Here is a tiny trained network, its code and every weight. The questions are about switching its units off for an input and a class, where a switched-off unit gives its printed mean instead of its output.

import numpy as np


def w(rows, s, z=0):
    codes = np.array(rows[::2]) - 128.0
    scale = np.full(codes.shape[1], s)
    scale[-1] = z or s
    return codes * scale


def norm(h):
    return h / np.sqrt((h * h).mean(-1, keepdims=True) + 1e-5)


def f(y):
    return y / 2 * (1 + np.tanh(0.7978845608 * (y + 0.044715 * y**3)))


def log_softmax(a):
    a = a - a.max(-1, keepdims=True)
    return a - np.log(np.exp(a).sum(-1, keepdims=True))


def net(x, mask):
    res = np.array(x, float).reshape(1, 4) / 4 @ E
    u = 0
    for l in range(2):
        y = f(norm(res) @ A[l][:, :-1].T + A[l][:, -1])
        res = res + np.where(mask[u : u + 16], y, B[l][:, -1]) @ B[l][:, :-1]
        u += 16
    return log_softmax(norm(res)[-1] @ U[:, :-1].T + U[:, -1])


A, B = {}, {}
E = w([
[252,122,59,149],'x0',
[181,107,255,122],'x1',
[131,59,129,48],'x2',
[98,30,122,231],'x3',
],0.0052)
A[0] = w([
[132,214,180,254,117],'0.n1',
[199,72,114,38,99],'0.n2',
[163,117,152,148,62],'0.n3',
[55,106,147,173,180],'0.n4',
[119,183,74,145,137],'0.n5',
[43,130,173,140,40],'0.n6',
[99,218,156,73,159],'0.n7',
[109,86,147,172,103],'0.n8',
[150,114,6,138,160],'0.n9',
[129,231,168,225,59],'0.n10',
[106,245,117,224,69],'0.n11',
[111,29,142,36,144],'0.n12',
[137,167,171,148,35],'0.n13',
[88,174,117,94,3],'0.n14',
[79,162,94,148,86],'0.n15',
[189,142,161,106,85],'0.n16',
],0.0089,0.0037)
B[0] = w([
[121,51,123,39,213],'0.n1',
[119,112,93,96,190],'0.n2',
[140,132,182,156,117],'0.n3',
[78,184,160,187,208],'0.n4',
[148,154,140,88,186],'0.n5',
[78,200,167,99,157],'0.n6',
[91,180,149,146,213],'0.n7',
[124,167,142,155,150],'0.n8',
[94,198,108,173,254],'0.n9',
[69,15,2,1,179],'0.n10',
[123,55,94,30,205],'0.n11',
[54,77,48,41,222],'0.n12',
[138,124,145,105,112],'0.n13',
[184,151,218,184,123],'0.n14',
[96,129,139,153,151],'0.n15',
[116,154,160,145,139],'0.n16',
],0.0071,0.0042)
A[1] = w([
[230,153,108,176,26],'1.n1',
[232,57,39,108,144],'1.n2',
[147,66,103,231,207],'1.n3',
[161,47,254,113,109],'1.n4',
[234,141,69,180,65],'1.n5',
[246,141,66,165,74],'1.n6',
[101,83,154,231,73],'1.n7',
[239,61,127,114,137],'1.n8',
[97,35,141,76,162],'1.n9',
[103,41,59,141,87],'1.n10',
[73,31,122,222,168],'1.n11',
[170,86,203,65,123],'1.n12',
[156,169,229,167,201],'1.n13',
[146,222,136,74,115],'1.n14',
[228,180,79,44,146],'1.n15',
[65,164,77,117,251],'1.n16',
],0.0097,0.0029)
B[1] = w([
[63,154,132,101,135],'1.n1',
[9,128,150,127,210],'1.n2',
[183,100,217,78,162],'1.n3',
[153,244,17,195,159],'1.n4',
[1,162,189,140,156],'1.n5',
[61,140,156,116,162],'1.n6',
[212,121,208,100,141],'1.n7',
[70,183,102,148,159],'1.n8',
[125,100,94,161,212],'1.n9',
[177,100,143,76,187],'1.n10',
[200,156,147,15,188],'1.n11',
[193,153,40,211,156],'1.n12',
[114,79,34,123,137],'1.n13',
[185,23,199,131,169],'1.n14',
[138,94,184,120,202],'1.n15',
[229,108,110,235,255],'1.n16',
],0.0075,0.007)
U = w([
[101,74,70,57,169],'0',
[5,158,199,145,143],'1',
[207,105,222,115,187],'2',
[160,182,61,211,142],'3',
[132,74,129,175,3],'4',
],0.018,0.003)

Each question gives the input, the list of numbers given to net, and the class t.
The units are the neurons (one row each of A and B). Each row of codes is followed by its name. A weight is (code - 128) times the scale printed after its matrix; where a second scale follows, it is the last column's (A, B and U).
mask holds one flag per neuron, layer by layer. A switched-off neuron (its flag False) gives its mean, the last column of its row in B, instead of its output. The means were averaged over made-up inputs and are rounded, as every weight is.
A unit's drop is (log p(t) with every unit on - log p(t) with that unit switched off) / (log p(t) with every unit on - log p(t) with every unit switched off).
The circuit of an input: a set's keep is (log p(t) with only the set's units on - log p(t) with every unit switched off) / (log p(t) with every unit on - log p(t) with every unit switched off). Starting from the 12 units with the biggest drops (on a tie, the unit counted first), units are removed one at a time, each time the one whose removal leaves the highest keep (on an exact tie, the one counted first), for as long as the keep stays at least 0.8.
circuit, biggest first: the units of the circuit, biggest drop first
most important unit: the unit with the biggest drop
top k neurons: the k neurons with the biggest drops, biggest first
top k neurons in layer l: the k neurons of layer l with the biggest drops, biggest first
input [5,7,6,5], class 3: circuit, biggest first	(1.n4)
input [-1,-2,-8,8], class 0: top 3 neurons	(0.n10 0.n1 0.n11)
input [-4,-7,-5,-1], class 3: top 2 neurons	(1.n16 0.n12)
input [5,-3,3,1], class 1: top 2 neurons in layer 0	(0.n4 0.n7)
input [8,5,0,-8], class 1: top 2 neurons in layer 1	(1.n5 1.n16)
input [-2,0,-5,-6], class 2: top 2 neurons	(0.n7 0.n12)
input [7,7,7,7], class 0: circuit, biggest first	(1.n16 1.n2 1.n4)
input [8,5,8,-6], class 0: top 2 neurons	(0.n2 0.n12)
input [0,-7,-1,-5], class 3: circuit, biggest first	(0.n9 0.n1)
input [-5,-1,2,7], class 2: top 3 neurons	(1.n7 1.n11 1.n2)
input [-3,-3,-7,7], class 0: top 2 neurons	(0.n10 0.n1)
input [5,-5,-1,-8], class 2: top 2 neurons	(1.n14 1.n15)
input [-6,3,5,7], class 2: top 3 neurons in layer 1	(1.n11 1.n7 1.n2)
input [5,-4,-3,-5], class 1: most important unit	0.n12
input [-3,7,5,-1], class 3: top 2 neurons in layer 1	(1.n4 1.n12)
input [3,-4,-7,-7], class 0: top 2 neurons in layer 0	(0.n11 0.n10)
input [-6,7,-1,-1], class 3: top 2 neurons	(1.n4 0.n9)
input [6,-6,0,2], class 1: top 2 neurons	(1.n5 0.n12)
input [-5,-6,-3,-4], class 3: top 2 neurons	(1.n16 1.n2)
input [-6,6,6,-1], class 0: circuit, biggest first	(0.n12)
input [-2,-3,-4,4], class 0: top 2 neurons	(0.n11 0.n1)
input [2,7,8,1], class 0: top 2 neurons	(0.n12 0.n2)
input [-1,8,7,-1], class 3: top 2 neurons in layer 1	(1.n12 1.n4)
input [1,1,4,5], class 2: top 2 neurons in layer 0	(0.n10 0.n1)
input [8,-7,3,-5], class 1: top 2 neurons in layer 1	(1.n5 1.n6)
input [3,5,-3,0], class 3: top 3 neurons	(1.n4 0.n12 1.n12)
